Below is a small trained network, with its code and all its weights. Each question gives an input and a class and asks what happens when units are switched off, that is, made to give their printed mean instead of their output.

import numpy as np


def w(rows, s, z=0):
    codes = np.array(rows[::2]) - 128.0
    scale = np.full(codes.shape[1], s)
    scale[-1] = z or s
    return codes * scale


def f(y):
    return np.maximum(y, 0)


def log_softmax(a):
    a = a - a.max(-1, keepdims=True)
    return a - np.log(np.exp(a).sum(-1, keepdims=True))


def net(x, mask):
    res = np.array(x, float).reshape(1, 7) / 4 @ E
    y = f(res @ A[0][:, :-1].T + A[0][:, -1])
    res = res + np.where(mask, y, B[0][:, -1]) @ B[0][:, :-1]
    return log_softmax(res[-1] @ U[:, :-1].T + U[:, -1])


A, B = {}, {}
E = w([
[123,132,141,120,122],'x0',
[47,197,148,254,106],'x1',
[173,224,3,80,54],'x2',
[145,102,81,170,157],'x3',
[78,22,71,153,26],'x4',
[8,148,78,26,199],'x5',
[128,133,131,125,127],'x6',
],0.0058)
A[0] = w([
[126,104,139,55,135,152],'neuron 0',
[221,124,205,125,65,121],'neuron 1',
[122,113,166,122,160,51],'neuron 2',
[91,80,221,111,116,3],'neuron 3',
[184,78,137,52,124,229],'neuron 4',
[148,194,59,50,48,109],'neuron 5',
[47,50,117,100,34,26],'neuron 6',
[151,107,147,59,141,50],'neuron 7',
[40,207,167,158,96,229],'neuron 8',
[99,34,184,107,185,71],'neuron 9',
[155,218,173,96,207,73],'neuron 10',
[8,131,99,36,186,20],'neuron 11',
[146,154,141,124,153,35],'neuron 12',
],0.013,0.0029)
B[0] = w([
[89,78,113,151,153,186],'neuron 0',
[105,130,128,182,36,214],'neuron 1',
[137,142,127,141,164,157],'neuron 2',
[160,210,136,138,169,185],'neuron 3',
[59,122,43,102,129,218],'neuron 4',
[138,211,200,153,216,254],'neuron 5',
[219,55,129,54,131,210],'neuron 6',
[92,157,59,88,127,170],'neuron 7',
[58,116,54,84,166,239],'neuron 8',
[120,199,197,136,192,217],'neuron 9',
[207,54,148,57,117,222],'neuron 10',
[127,133,148,220,5,248],'neuron 11',
[161,126,116,102,115,146],'neuron 12',
],0.02,0.0088)
U = w([
[137,213,172,161,171,98],'0',
[109,134,134,216,1,96],'1',
[208,72,129,68,103,88],'2',
[98,126,122,145,129,254],'3',
[34,119,71,125,139,84],'4',
],0.0076,0.009)

Each question gives the input, the list of numbers given to net, and the class t.
The units are the neurons (one row each of A and B). Each row of codes is followed by its name. A weight is (code - 128) times the scale printed after its matrix; where a second scale follows, it is the last column's (A, B and U).
mask holds one flag per neuron, in row order. A switched-off neuron (its flag False) gives its mean, the last column of its row in B, instead of its output. The means were averaged over made-up inputs and are rounded, as every weight is.
A unit's drop is (log p(t) with every unit on - log p(t) with that unit switched off) / (log p(t) with every unit on - log p(t) with every unit switched off).
The circuit of an input: a set's keep is (log p(t) with only the set's units on - log p(t) with every unit switched off) / (log p(t) with every unit on - log p(t) with every unit switched off). Starting from the 12 units with the biggest drops (on a tie, the unit counted first), units are removed one at a time, each time the one whose removal leaves the highest keep (on an exact tie, the one counted first), for as long as the keep stays at least 0.8.
units of the circuit, in order: the units of the circuit, biggest drop first
unit that matters most: the unit with the biggest drop
top k neurons: the k neurons with the biggest drops, biggest first
drop when u is switched off: that unit's drop, to one decimal
input [-1,-8,-8,2,2,3,-3], class 0: top 3 neurons -> (neuron 9; neuron 3; neuron 8)
input [-4,3,8,1,-2,-6,-6], class 0: units of the circuit, in order -> (neuron 5)
input [-7,1,-4,-4,-8,-1,-8], class 2: top 2 neurons -> (neuron 10; neuron 5)
input [-8,8,7,0,-2,-7,2], class 4: top 3 neurons -> (neuron 8; neuron 11; neuron 9)
input [-5,-1,2,-2,-4,-5,2], class 1: top 2 neurons -> (neuron 1; neuron 6)
input [2,-6,-5,5,0,0,1], class 4: top 4 neurons -> (neuron 4; neuron 5; neuron 7; neuron 0)
input [-5,-8,0,6,-5,4,-3], class 4: top 3 neurons -> (neuron 4; neuron 7; neuron 6)
input [2,-6,-4,5,-2,-2,0], class 4: top 3 neurons -> (neuron 4; neuron 5; neuron 11)
input [1,1,-5,3,6,3,0], class 2: top 2 neurons -> (neuron 6; neuron 5)
input [1,-8,3,-4,-5,-4,7], class 4: top 4 neurons -> (neuron 4; neuron 11; neuron 7; neuron 6)
input [-4,4,7,3,0,-5,7], class 0: top 3 neurons -> (neuron 5; neuron 11; neuron 4)
input [-5,8,0,-3,-3,-4,5], class 4: top 2 neurons -> (neuron 8; neuron 11)
input [-7,-8,5,-3,1,5,4], class 4: top 3 neurons -> (neuron 4; neuron 7; neuron 0)
input [5,1,-6,4,-8,-3,8], class 2: unit that matters most -> neuron 10
input [2,-5,4,1,1,-8,-3], class 1: drop when neuron 8 is switched off -> 0.1
input [3,-5,-1,-5,-7,4,6], class 2: drop when neuron 0 is switched off -> 0.0
input [7,-3,4,1,7,0,-2], class 2: drop when neuron 6 is switched off -> 1.8
